Below is a small trained network, with its code and all its weights. Each question gives an input and a class and asks what happens when units are switched off, that is, made to give their printed mean instead of their output.

import numpy as np


def w(rows, s, z=0):
    codes = np.array(rows[::2]) - 128.0
    scale = np.full(codes.shape[1], s)
    scale[-1] = z or s
    return codes * scale


def f(y):
    return np.maximum(y, 0)


def log_softmax(a):
    a = a - a.max(-1, keepdims=True)
    return a - np.log(np.exp(a).sum(-1, keepdims=True))


def net(x, mask):
    res = np.array(x, float).reshape(1, 2) / 4 @ E
    y = f(res @ A[0][:, :-1].T + A[0][:, -1])
    res = res + np.where(mask, y, B[0][:, -1]) @ B[0][:, :-1]
    return log_softmax(res[-1] @ U[:, :-1].T + U[:, -1])


A, B = {}, {}
E = w([
[190,42,108,159,117,129,38,173],'x0',
[247,133,168,65,192,76,145,58],'x1',
],0.014)
A[0] = w([
[175,95,157,136,186,127,108,107,68],'n0',
[223,86,166,92,151,134,82,73,31],'n1',
[75,200,138,142,138,151,168,115,214],'n2',
[106,186,234,78,150,73,161,72,145],'n3',
[35,154,50,214,74,155,161,112,202],'n4',
[90,79,126,107,105,146,31,173,149],'n5',
[247,76,138,74,189,49,135,67,144],'n6',
[90,253,141,121,118,173,223,118,252],'n7',
[187,146,185,93,185,71,107,128,105],'n8',
[58,150,131,18,186,61,174,98,192],'n9',
[106,68,49,210,112,153,6,153,97],'n10',
[141,96,132,179,144,150,70,234,184],'n11',
[158,231,215,47,199,115,171,39,249],'n12',
[246,68,240,59,171,45,186,71,147],'n13',
[122,73,111,188,151,111,112,135,33],'n14',
[35,170,165,219,51,198,130,155,123],'n15',
[168,128,96,129,113,189,145,139,117],'n16',
[63,155,123,207,114,197,132,144,162],'n17',
[186,126,107,158,99,104,115,152,168],'n18',
[139,80,130,166,68,159,86,182,127],'n19',
],0.011,0.0036)
B[0] = w([
[78,128,126,120,149,159,136,159,163],'n0',
[102,83,150,109,146,155,126,146,190],'n1',
[115,148,84,91,105,186,115,93,188],'n2',
[187,189,162,65,158,93,149,53,203],'n3',
[64,114,124,107,112,153,116,164,220],'n4',
[189,141,130,173,134,86,69,98,188],'n5',
[100,89,134,89,151,154,152,142,234],'n6',
[123,153,69,105,131,200,155,71,222],'n7',
[99,119,163,106,162,128,150,120,188],'n8',
[173,151,121,59,200,106,196,83,198],'n9',
[171,124,157,143,151,72,72,146,221],'n10',
[146,120,166,172,162,100,24,131,197],'n11',
[164,173,115,60,171,157,194,52,251],'n12',
[110,98,126,88,170,131,187,142,250],'n13',
[124,125,155,101,178,104,148,142,153],'n14',
[2,86,122,149,139,178,120,182,224],'n15',
[195,119,126,136,146,100,166,98,137],'n16',
[87,68,156,122,164,151,98,120,200],'n17',
[81,153,149,148,144,147,74,130,159],'n18',
[170,145,174,187,161,77,56,151,189],'n19',
],0.011,0.022)
U = w([
[93,87,73,124,138,236,165,119,238],'0',
[221,168,105,64,156,97,216,56,80],'1',
[173,142,61,214,43,141,193,207,4],'2',
[254,181,122,217,137,9,54,69,216],'3',
[128,70,194,173,165,58,83,222,23],'4',
[129,166,75,186,22,85,165,192,8],'5',
[79,116,80,191,103,171,63,181,211],'6',
[144,51,55,182,25,49,180,137,16],'7',
],0.0098,0.0033)

Each question gives the input, the list of numbers given to net, and the class t.
The units are the neurons (one row each of A and B). Each row of codes is followed by its name. A weight is (code - 128) times the scale printed after its matrix; where a second scale follows, it is the last column's (A, B and U).
mask holds one flag per neuron, in row order. A switched-off neuron (its flag False) gives its mean, the last column of its row in B, instead of its output. The means were averaged over made-up inputs and are rounded, as every weight is.
A unit's drop is (log p(t) with every unit on - log p(t) with that unit switched off) / (log p(t) with every unit on - log p(t) with every unit switched off).
The circuit of an input: a set's keep is (log p(t) with only the set's units on - log p(t) with every unit switched off) / (log p(t) with every unit on - log p(t) with every unit switched off). Starting from the 12 units with the biggest drops (on a tie, the unit counted first), units are removed one at a time, each time the one whose removal leaves the highest keep (on an exact tie, the one counted first), for as long as the keep stays at least 0.8.
circuit, biggest first: the units of the circuit, biggest drop first
top k neurons: the k neurons with the biggest drops, biggest first
drop of u: that unit's drop, to one decimal
input [8,-5], class 4: circuit, biggest first => [n7]
input [3,-2], class 4: top 4 neurons => [n12; n3; n7; n9]
input [6,1], class 4: top 2 neurons => [n12; n3]
input [5,1], class 4: top 2 neurons => [n12; n3]
input [2,2], class 0: top 3 neurons => [n10; n3; n19]
input [6,5], class 4: top 2 neurons => [n7; n12]
input [8,0], class 3: top 2 neurons => [n15; n5]
input [3,0], class 3: drop of n13 => 0.1
input [4,0], class 3: drop of n13 => 0.1
input [7,-4], class 3: drop of n5 => 0.4
input [0,-8], class 6: drop of n15 => 0.2
